Below are the code and all the weights of a small trained network. Each question names an input and a target symbol and asks about switching units off, where a switched-off unit gives its printed mean instead of its output.

import numpy as np


def w(rows, s, z=0):
    codes = np.array(rows[::2]) - 128.0
    scale = np.full(codes.shape[1], s)
    scale[-1] = z or s
    return codes * scale


def norm(h):
    return h / np.sqrt((h * h).mean(-1, keepdims=True) + 1e-5)


def f(y):
    return np.maximum(y, 0)


def softmax(a):
    e = np.exp(a - a.max(-1, keepdims=True))
    return e / e.sum(-1, keepdims=True)


def log_softmax(a):
    a = a - a.max(-1, keepdims=True)
    return a - np.log(np.exp(a).sum(-1, keepdims=True))


def net(x, mask):
    ids = ['αγδηλμφψ'.index(c) for c in x.split()]
    T = len(ids)
    res = E[ids] + P[:T]
    u = 0
    for l in range(2):
        q, k, v = (norm(res) @ M[l].T for M in (Q, K, V))
        z = softmax(np.where(np.tri(T) > 0, q @ k.T / 3**0.5, -1e9)) @ v
        res = res + np.where(mask[u], z, O[l][:, -1]) @ O[l][:, :-1]
        u += 1
        y = f(norm(res) @ A[l][:, :-1].T + A[l][:, -1])
        res = res + np.where(mask[u : u + 4], y, B[l][:, -1]) @ B[l][:, :-1]
        u += 4
    return log_softmax(norm(res)[-1] @ U[:, :-1].T + U[:, -1])


Q, K, V, O, A, B = {}, {}, {}, {}, {}, {}
E = w([
[98,154,16,101,134],'α',
[203,154,131,107,232],'γ',
[165,97,186,168,116],'δ',
[141,142,122,130,176],'η',
[115,255,114,122,125],'λ',
[151,118,148,22,116],'μ',
[176,136,110,185,65],'φ',
[195,135,135,208,202],'ψ',
],0.014)
P = w([
[254,100,79,170,160],'0',
[223,109,100,143,183],'1',
[195,106,116,143,168],'2',
[172,94,116,138,170],'3',
[159,102,128,131,158],'4',
[142,100,129,126,162],'5',
[129,100,134,115,156],'6',
[113,92,132,119,148],'7',
[109,100,141,115,145],'8',
[128,85,133,116,156],'9',
],0.0061)
Q[0] = w([
[54,122,129,73,70],'0.h0',
[9,128,99,27,45],'0.h0',
[117,117,129,136,119],'0.h0',
],0.015)
K[0] = w([
[212,93,127,193,147],'0.h0',
[246,121,110,180,164],'0.h0',
[155,97,127,138,74],'0.h0',
],0.014)
V[0] = w([
[123,151,254,114,150],'0.h0',
[212,193,107,36,112],'0.h0',
[121,238,124,171,120],'0.h0',
],0.0056)
O[0] = w([
[254,153,126,164,107,6],'0.h0',
[52,108,161,63,60,253],'0.h0',
[104,248,91,140,120,203],'0.h0',
],0.0062,0.0037)
A[0] = w([
[178,47,173,107,119,5],'0.n0',
[177,129,130,121,253,27],'0.n1',
[149,132,19,62,162,213],'0.n2',
[112,206,41,117,159,167],'0.n3',
],0.0045,0.0024)
B[0] = w([
[106,110,197,186,189,139],'0.n0',
[70,174,87,104,10,240],'0.n1',
[34,29,99,37,93,255],'0.n2',
[2,152,160,175,93,248],'0.n3',
],0.005,0.0037)
Q[1] = w([
[237,255,110,117,105],'1.h0',
[59,134,110,104,140],'1.h0',
[113,215,35,207,128],'1.h0',
],0.0072)
K[1] = w([
[163,250,196,237,160],'1.h0',
[66,73,78,130,139],'1.h0',
[64,224,123,172,123],'1.h0',
],0.011)
V[1] = w([
[251,134,35,154,193],'1.h0',
[77,57,37,193,114],'1.h0',
[184,82,94,247,149],'1.h0',
],0.0031)
O[1] = w([
[117,115,100,45,123,106],'1.h0',
[118,91,126,140,118,251],'1.h0',
[134,162,2,44,166,52],'1.h0',
],0.0048,0.0017)
A[1] = w([
[99,162,201,107,205,6],'1.n0',
[254,142,197,160,102,67],'1.n1',
[22,65,45,169,152,122],'1.n2',
[106,218,113,162,106,86],'1.n3',
],0.0061,0.0028)
B[1] = w([
[85,81,2,219,168,156],'1.n0',
[100,191,209,118,184,150],'1.n1',
[208,96,118,213,61,254],'1.n2',
[133,130,193,139,104,171],'1.n3',
],0.0064,0.0052)
U = w([
[42,42,99,180,127,127],'α',
[145,116,140,21,124,183],'γ',
[166,149,136,206,205,150],'δ',
[195,130,141,129,31,45],'η',
[63,247,156,111,119,193],'λ',
[138,79,241,79,137,214],'μ',
[99,121,26,103,72,4],'φ',
[112,142,60,71,254,98],'ψ',
],0.0086,0.0022)

Each question gives the input, a string of symbols that net reads in full, and the target symbol t.
The units are the heads (3 rows each of Q, K, V and O) and the neurons (one row each of A and B). Each row of codes is followed by its name. A weight is (code - 128) times the scale printed after its matrix; where a second scale follows, it is the last column's (O, A, B and U).
mask holds one flag per unit, layer by layer, with each layer's heads first. A switched-off unit (its flag False) gives its mean, the last column of its rows in O or B, instead of its output. The means were averaged over made-up inputs and are rounded, as every weight is.
A unit's drop is (log p(t) with every unit on - log p(t) with that unit switched off) / (log p(t) with every unit on - log p(t) with every unit switched off).
The circuit of an input: a set's keep is (log p(t) with only the set's units on - log p(t) with every unit switched off) / (log p(t) with every unit on - log p(t) with every unit switched off). Starting from all 10 units, units are removed one at a time, each time the one whose removal leaves the highest keep (on an exact tie, the one counted first), for as long as the keep stays at least 0.8.
units of the circuit, in order: the units of the circuit, biggest drop first
top k neurons: the k neurons with the biggest drops, biggest first
top k neurons in layer l: the k neurons of layer l with the biggest drops, biggest first
drop of u: that unit's drop, to one decimal
input γ δ ψ γ ψ ψ η, target η: top 2 neurons : [0.n1 1.n2]
input ψ δ η, target η: units of the circuit, in order : [0.h0 1.n2]
input ψ γ ψ γ γ, target γ: units of the circuit, in order : [0.h0 1.h0 0.n1]
input γ λ ψ λ γ, target λ: units of the circuit, in order : [0.h0]
input η φ ψ ψ ψ, target ψ: units of the circuit, in order : [1.h0 0.n3 0.n2 1.n2]
input ψ ψ η μ ψ ψ ψ λ φ, target λ: top 4 neurons : [1.n2 0.n2 1.n1 0.n1]
input φ γ ψ ψ ψ ψ ψ γ, target γ: units of the circuit, in order : [0.h0 0.n1]
input γ λ δ, target λ: top 2 neurons : [1.n1 1.n2]
input ψ ψ ψ, target ψ: units of the circuit, in order : [1.h0 1.n2 0.h0]
input λ η μ η, target μ: top 2 neurons : [0.n3 1.n2]
input α μ ψ, target μ: drop of 0.n3 : 0.0
input ψ δ μ ψ η, target μ: drop of 0.n3 : 0.1
input λ ψ ψ δ, target λ: drop of 0.h0 : 0.8
input ψ φ α λ η, target λ: top neuron in layer 0 : [0.n3]
